Each row is followed by its class number.
[  50  -43   28 -406  164  136 -170   65  171 -233 -246   39 -266 -122
 -138  318  182 -288 -311   97  -96 -403  224  194  141 -262  206  341
  184  -58   80  304 -223 -259] -> 3
[ 146   75   58 -269  175 -193 -104 -137  -61 -301   39   86 -128  292
  -31  123  194  115 -173  109  -16  292 -159  192  -71  291  -54  -19
  234  240 -139  -88   44  -87] -> 10
[  34  111 -113 -170 -119  -26 -123  500  221   52   43  122   72 -110
   34  -12  205  -95   90 -132   84 -185 -119  143  -22  -24   26  -40
  108  156   97 -100  133  -95] -> 6
[  82  182 -173 -137 -176 -129  -61  293  268   10  150   11  -21 -262
  117 -129  188  -53  -26 -124  169 -303 -139   55  141 -111 -169   21
  140  296  -38  116  200 -139] -> 0
[-101 -172   73 -108   75  -65 -112    4 -276 -411  177   90  -24  -62
  -98  148  144  222  -78  -82 -163  -67 -126   21  -36  163   39 -240
  -75  191  -64   80   43   43] -> 0
[ -92   11  110 -118  400   86 -204  296  -96 -244 -146  146  -91    9
    5  152  332 -186  -97 -104 -293 -169   65  215 -179 -130   80  -83
  -74 -194   14   20   -9    0] -> 2
[  57 -104   97  -22  227    0 -113   25 -137 -327   82   78  -66  102
 -129   47   96  180 -160  -36 -226  103  -90   63  -42   90  -91 -272
  -22  110  -63   53  -76  132] -> 1
[  -1  161  -52 -278   -5 -383  137  -10 -117   44   42 -210  236  341
   29 -210  101  259 -183   48 -146  -53 -112 -192  -47  -79 -139  102
   32  -63  -35 -145  185  132] -> 11
[ 258  -58  -42  153   66  269  122   31 -146 -268  149   26   46 -231
  204  -56  213  227  -39  111  -90  354    7 -104  -42  147 -141   91
   78   76 -212 -163  -82  301] -> 10
[ -22  107 -194 -219 -166  196   20  438  -23  196   47  117   -7 -226
  159 -147  476   -9  193 -106  209 -139 -246  -67  -99  202   -6 -114
   86   64   -1  -41  277  -74] -> 7
[  83  259 -114 -157 -127  -10  -94  321  247   86   -8  105  -57 -104
   31 -183  312  -69    5 -158  313 -357  -27  170  -43  -76 -229  121
  128  167  -82  -97   34 -194] -> 1
[ 113 -232 -373 -388 -501  389  -27 -213  202  -52   33  236 -324 -618
 -171  206  181  385  102   48  250   70 -204  112 -238 -196  342  392
  528  365 -135   14  293   -3] -> 1
[  42  236  -56 -107   85  211 -189  164  160   46 -146  210   -7 -193
  248  -13  377 -250   38 -221   -8 -146 -193   78 -372   76  -93  274
  243  119 -251  -86  230  186] -> 2
[  29  233  -57 -475  -18 -292 -173  314   93  -45 -228  180    9  121
 -149  119    6   52    1  -59   79 -148   85  150 -119  130   23  -96
   18  403  126    2  276 -119] -> 6
[-142   49   40  130  -11 -130 -141    5    8  -57 -142  189 -188  133
  -58  -40  234 -223 -233  120 -269 -134  -42  114   74  -61    5   65
  -71   30  -19  -21  -57 -272] -> 2
[  -4  -16  -96  -12  -60  167  -59  491  204   40  138   71  -42 -289
   73    6  212  -43   94 -144   80 -209 -162   27  -29   -4 -113 -119
   53  176   46   38   57   39] -> 8
[ 112  -40   66 -106  160  237    4  310   47 -145 -107   40 -115 -173
 -135  115  363 -130 -213  -26 -303  -63   89   85 -109 -148   -9 -232
  145 -189  -76   77 -138   22] -> 1
[  40  -95  114   -1   64 -205  -64 -205 -124 -400   77  115  -29  158
  -41  -67  216  157 -109  -20 -153  219 -164  118   65  344  -52  -82
   42  195  -50   -2  -10   41] -> 4
[-110 -231  -76  -37 -135  -20  -19 -402  128  244  122  144 -175 -151
   -8  367  -56   12 -159   84 -232  122    9  -76    4    4  182  -18
  -77 -127  -54   53 -104  -73] -> 9
[ -36 -128   10   18  -77 -182   19 -383  156  182  -19  215 -106 -121
   90  167   39   11  -90  -36 -206  -32   53  -77 -179   16  118  151
  -43 -115 -244   47  -61  -35] -> 1
[  51  137   32 -253  278 -220  -27  -38   32 -172 -191  119 -127  160
 -208  166   19  -34 -201   37 -184  -71  169  110   33 -288   17 -172
  168 -167   21   43  -76 -190] -> 3
[ -39 -135   44   34   70   95  -53 -766 -226 -425 -103  332 -233  108
 -187   93  225   33   55  -48  -56  114 -130  173 -123  726 -314  -88
 -151 -145 -293 -167  237  -42] -> 4
[ 116  -81   50  127  -58  411   22  396 -262 -232   78   -3 -171 -194
 -168 -105  545  406 -372 -200 -247 -205   55 -123   72  329 -161 -203
   16  315  -42  105  208   40] -> 2
[ -53  109  -76 -142   55 -487   82 -349  -64  220  172  -23  127  278
  321 -292   46  280  -76  148 -190  307 -287 -190 -176  155 -203  164
  118   26  -14 -156   77  183] -> 2
[ -31  -25   94 -244  -53    6 -178  249 -163 -302  305  107 -113  -90
  -94  151  142  147 -155 -102    0   20 -197   29   47  102   31 -323
    6   27  -52  171  134   43] -> 7
[  24  171  -22 -217    1 -261   55  151 -218  188  130 -132   76  192
  154 -222  131  303 -100  137  -86  133 -185 -217 -172  -37 -245  -12
  -35   -4    0  -33  211  198] -> 11
[ -63  155  123 -142  305  189 -107  296   38 -393 -348  -27 -148  -77
 -331   60  212   -2 -247 -120 -217 -266  238  196 -134 -159   -4  -46
   89  -12 -115  156 -116  -68] -> 0
[  43  148 -143 -330   58  -12 -113  334   59   55   83  115   47 -159
   76   94  227  200  174 -121   99  -88 -100  156  -78  -17   47  -80
   79  278   60  -23  185  -19] -> 8
[  45   47   68  -88  256  187 -134  357   90 -142 -284   26 -100  -40
 -168  175  136 -162 -182 -106 -182 -246  162  127 -113 -240   83  -48
   90  -31    7   74   24  -31] -> 9
[  53   33  143 -113  152  251  -96  687   69 -101 -116  117 -152 -214
 -130  243  297   10 -191  -10 -232 -237   52   71  -51 -252  132 -272
   76   16  140  171   24    2] -> 8
[ -95  -36  483   78  274  625  238  889 -304 -617  -26  124 -166   57
  -90  -51  503   38 -209   39  -60  136 -167 -436 -148   89   30 -874
   -6 -146  247   55 -370  767] -> 1
[ -44  187  -58 -129   49 -180   39  108  -77  146  130 -162  115  262
  143 -231  112  217 -158    4 -201   18 -128 -227 -157    1 -197   -3
  -53   23  -53  -59  193  174] -> 10
[  23   63   -4   56  -67   48  -30  221  191   43  -14  155  -76 -117
  -10  168    0  -57  238 -125  246 -235 -130   44  -28  -86  -34  -37
   23  121   85  -35  190   -6] -> 6
[  17  176   54 -229  109  -69    8 -274  -92 -363  342 -106   64  281
    4 -175   38  230 -156   98 -212   99  -58 -101  -28  308  -81 -173
  -64  -59 -343   13  103  109] -> 6
[-143   54 -137 -325   78 -375  168   20 -155  278  -13 -118  130  495
   39  -66  209  398 -161  105 -309   42 -186 -460 -166   38  125   89
  -64  -56   26  -28  133   93] -> 3
[  75  116 -125  -19   70 -121   74  137  -80  172  158  -78  105   79
  142 -179  108  194  -80   90 -145   74  -60 -205 -124 -216 -241  -42
   -6  -35  -24 -113   88  162] -> 4
[  94  164 -138 -359 -275 -383 -139  136   53  121   62   97  119  222
   -9 -159   74  -95   32  -69   70   80  -11  189  141 -176   70  125
  136  188  305 -127  116  -45] -> 3
[ -23 -171  204  178  -74 -206   82 -270 -211 -276  261  242 -121   81
  158   32  115   54  -30  106  -57  259 -144 -179  -75  304 -140  -94
   -8  -68  -49  -77 -195  130] -> 2
[ -99 -171    6   85  -47  -35  -14 -185  182  284    6  -29 -134  -21
  301   77   53  -72 -305   86 -206   47  -50 -176 -109 -100  137  412
  121   87  136   15  -83   96] -> 7
[-252  -64   93 -275   15 -285 -153 -205   85   14 -174   94   56  -37
  -24  284 -105 -146 -259  -68 -287  -84 -104   -3 -194   39  287  -37
   94  107 -110  100   30   56] -> 6
[-168  -99 -117   74  201  169  -98 -255 -204 -112  268  125 -319 -371
  213 -298  387  208   83 -412  168  -38 -177   86  -43  129 -194 -301
 -166   59 -277  263  130   98] -> 5
[-241 -141 -113 -589 -263   52 -110 -287  124  181 -255   92   13 -230
 -386  159  131  197 -127 -286 -246 -276  -15  183 -278  334  272   51
  -52  -67 -187   82  454   88] -> 6
[  23 -128  144  151  130   15   11  183    8 -264  264  112  -53 -269
   70  148   77  145   72 -129   57  141 -228  -52  -60  153  -95 -424
   -2  132 -173  147  -49  235] -> 4
[ -76   85 -245 -256   70  132 -284   71  143  -27   -4   25  147  -72
    4 -117  147 -109  335 -274  200 -152 -388  356  -92   13   70  -83
   77  422  -56    4  334   74] -> 7
[ -32 -207  148   53 -161   86   -3  516  -51 -377  340  125 -268 -159
 -124  142  315  118 -178 -183  -87  137 -138  -52  160  395  -83 -231
   55  -27  104   91  -42   19] -> 4
[ 125   71  178 -156  429 -501 -319  -10  238  -81 -286   -8 -176  296
 -220  270 -455 -155 -297  -36 -144  283  230  399  187  146  155  -78
  -22  623  -35  388  -13  -85] -> 4
[  69   70  180 -128  246   93 -110  491   -1 -259 -207  -74 -136  -82
 -103   89  146  -78 -267  102 -299   54  202  194  -84 -153  -11  -36
    3 -120   75  121  -37    6] -> 1
[ 306  112    7   61 -353  253  -70  382  448  603  193 -165 -273 -344
  183  460 -152 -206  -42   83  -72  354  -82 -207 -380  -51 -165 -157
  187   28    4  371  496  -34] -> 1
[-240  -30  160   22  278   96  -43  340 -134 -300 -126   38 -116  295
  -91   93  247   29 -373  -19 -394  -81   41 -143  -66  -83  213  -11
   17  -91  125  -52 -250    6] -> 5
[ -11  -63 -116  -17  -63 -248  202  416 -167  151  220 -173  192  302
   48 -178   91  362   28   72 -217  180 -342 -445  -46  -60   62   50
   88   40  103  -97   69  249] -> 6
[ 109  139  117 -200  280  -24 -228  245    0 -176  -95   -9  -27  377
   14   43  322 -267 -290   24 -290 -318   76   35  -13 -277  214   93
    9 -108  -39  180  -55 -169] -> 9
[  64  102   58 -310  312  180 -190  528 -174 -260 -180  -96  -22  123
 -301  319  115   24 -219  109 -209 -218  151  167   32 -336  179  -14
   29   78  148   73  -15  -92] -> 0
[ -78    1  195 -237   84  137 -102  220 -222 -352  259   82 -118  -37
 -178  167  205  156 -181   84  -94    0 -274   15  -95  176 -130 -415
   42   55 -157   18   -2  194] -> 3
[  18 -317   77 -130   -4 -405 -150   42 -174  -97  316  150 -154   62
 -105  268  -76  194  -69  -69 -268  171 -317  -25   33   77  -81 -420
 -132 -139  158  260  349   59] -> 3
[ -52   46  -66  -99  -32 -291   19  -23 -168  172  306 -152  235  347
  184 -251   -9   67   -8  106 -112   59 -288 -239  -80 -147  -95 -117
  -50 -118   70 -115  103  166] -> 6
[ -76  -28  142  -73  266  206 -216  381  -41 -316 -162   75 -131   65
 -179  241  238 -133 -153 -111 -288 -313   52  125  -86 -125   67  -94
 -100  -97  102  132   44  -47] -> 7
[  43  -35   42  -53  163 -222  -42  -16    0 -425  312  -38   61  377
 -121  145 -110  129 -118   91  -86  123 -103   92  306 -206   51 -197
   46  423  204 -148 -183  166] -> 3
[-152 -117   43 -230  294    2  131 -128 -312 -467  317   41  -30  111
   -6   64   71  351   -6 -121   71  -62 -366 -241    7  282 -178 -391
   54 -101  -58  -33   71  298] -> 5
[  35  103  -53  -89 -114    2  -91  265   92  -48   29  146   30   -4
  -25   43  108  -11  175 -111  162 -169 -127  107 -120    6  -49   32
   99  183   26 -183  150  -71] -> 1
[ -41 -117  166   -5   90  162 -265  328 -167 -120 -456  316  -21 -222
 -381  222  344 -314 -197 -312 -504 -398  281  357   56 -141   93   33
 -272 -426    5    7  -35    9] -> 9
[  -7  -60  104 -215   48  -33  -57  131 -129 -250  169  -11  -39    2
 -121  187  119  174 -215   -4 -107   92  -90   46   60  195   -5 -234
  -31  121  -46   40  -30   92] -> 1
[ -61  -59 -162 -157 -271 -183   49 -497 -110  160  -58  253 -127 -162
  -31  100  249  176 -186   25 -216   90  220 -101  -47  -43  264  274
  -18  -65 -293   -6 -110 -181] -> 3
[-243  143 -218 -150   18  610  -43 -292   80  472 -340  491 -165 -269
  103  222  620 -138  256  -21   12 -289  -77  -39 -899  290 -131   98
  192  110 -348 -427  -89  -49] -> 2
[  35   94   15 -173  252  231 -187  159   36  -96 -412  111 -119    9
 -303  324  230 -106 -285 -148 -361 -278  218  177 -136 -127   97  -78
  107  -17  -83   69   59 -217] -> 11
[ -68 -101   55 -289  439 -240 -353  454  241 -470 -211  192  -50  166
  -68  367  128 -325 -235 -133 -300 -202  144  327  -29 -429  289   96
   35   72  257   37 -307  -30] -> 9
[ -57   87  -39 -228  113 -211  -18 -225  -90 -145   20 -175  236  284
  110  -17 -106  203  -67   40  -20 -120  -61  -81 -207 -184  -52  112
  -42   69   32 -152  246  167] -> 10
[-140  132 -123 -314   28 -245    8  -54  -81  125   91  -46   98  227
  123 -312  278  251 -200    9 -213  -88 -131 -176 -208  -23 -103  119
   18  -91 -122  -82    3   63] -> 11
[  57  511 -372 -577   49 -423 -266  210  206  195 -240   71    9 -115
 -136  -89  -69   68  212 -112  251  157  140  645  -42  233 -300  -90
 -104  571 -105 -164  589 -264] -> 6
[-101 -161   79  -87  -50   34  -28  105  -17 -375   58  190 -183 -138
  -23  245  113  115 -169   47  -66   73 -203 -143  -11  201  176  -51
   27  199 -103  121   22  173] -> 8
[-137  147   17 -351   93 -384   80  186  -89  184  223 -128  131  403
  168  -30  -53  187  -73  229 -147   73 -179 -282 -336  -83 -142 -106
  -10    0  129 -199  142  258] -> 8
[   3   87  117   92  376  146 -147  476  171 -208 -263   61 -100   48
  -20  191  220 -208 -283  -55 -293  -89   26  125   10 -157   37  -18
   12    0   56   30  -77   12] -> 5
[-125 -250   72 -234   87   49  -90 -198  180   95 -156  127 -147 -279
   77  450  -30  -17  -61  -72  -41 -149  -56  -62 -375    8  394  223
   67   76 -219  242  109  175] -> 3
[  59   34   36 -162  216  108 -154  354  -62 -225 -160    1 -123  -24
 -115  136  158  -65 -234   -4 -220 -161  227   82  -36 -300  116   12
   -5   39   33  131  -16  -25] -> 9
[-116 -141  -99  -31 -111  -20  -59 -371    2  199 -132  216 -111 -157
   68  156  219   12  -95  -22 -231  351   53  104 -252  228  303  106
   17  104 -246  -90   -5 -105] -> 5
[-110  118 -223 -211   -1  160  -80  329   33   83 -153  148   60 -269
    8 -129  218  168   99 -197  198 -236    8  218  -37   85 -131   98
    5  220  148 -273  134   -1] -> 5
[ 104  196   -1  -41  178 -190 -146  426  333  -43  -39   77   94   12
   20  -84  158  -41  118 -146  -31 -180  -93  373   -1 -119 -202 -205
   61  292  126  -84  100  -78] -> 11
[ -55  103   40  -74   82 -264   38  -13 -158   79  138  -43   90  288
  186 -124  -18  209  -53  227 -120  104 -230 -245 -230   82 -237   25
  -78  -32    9 -122  160  203] -> 2
[-152  290  123  217  231 -136  -30  384   75 -133 -212  173 -223 -214
 -113   27  111 -226 -511  -46 -113 -219  469  244  594  -70 -140   23
 -313  -18 -150  -72 -418 -230] -> 2
[  61  167  -90  -38   67  172 -158  145    1 -225  -45  230   91 -146
   97  -42  410 -109  190  -73   82 -267   19  292  -74  241  -86   64
 -104  221 -230 -278   92 -163] -> 6
[-110 -404  144   33  -20  122   79   20 -277 -132  118  251 -349 -565
 -109  305  160  460   14  -76   38  166   51   29  -74  305   13 -196
 -218 -161  -49  157  -19  145] -> 2
[  92   94    5  -12  377   74   33  371   87 -228  -83 -145  -21  103
 -218   92  164  -63 -275  -78 -327 -282   94  110  235 -142 -223 -265
  -93  -34   -3  -21   82    0] -> 1
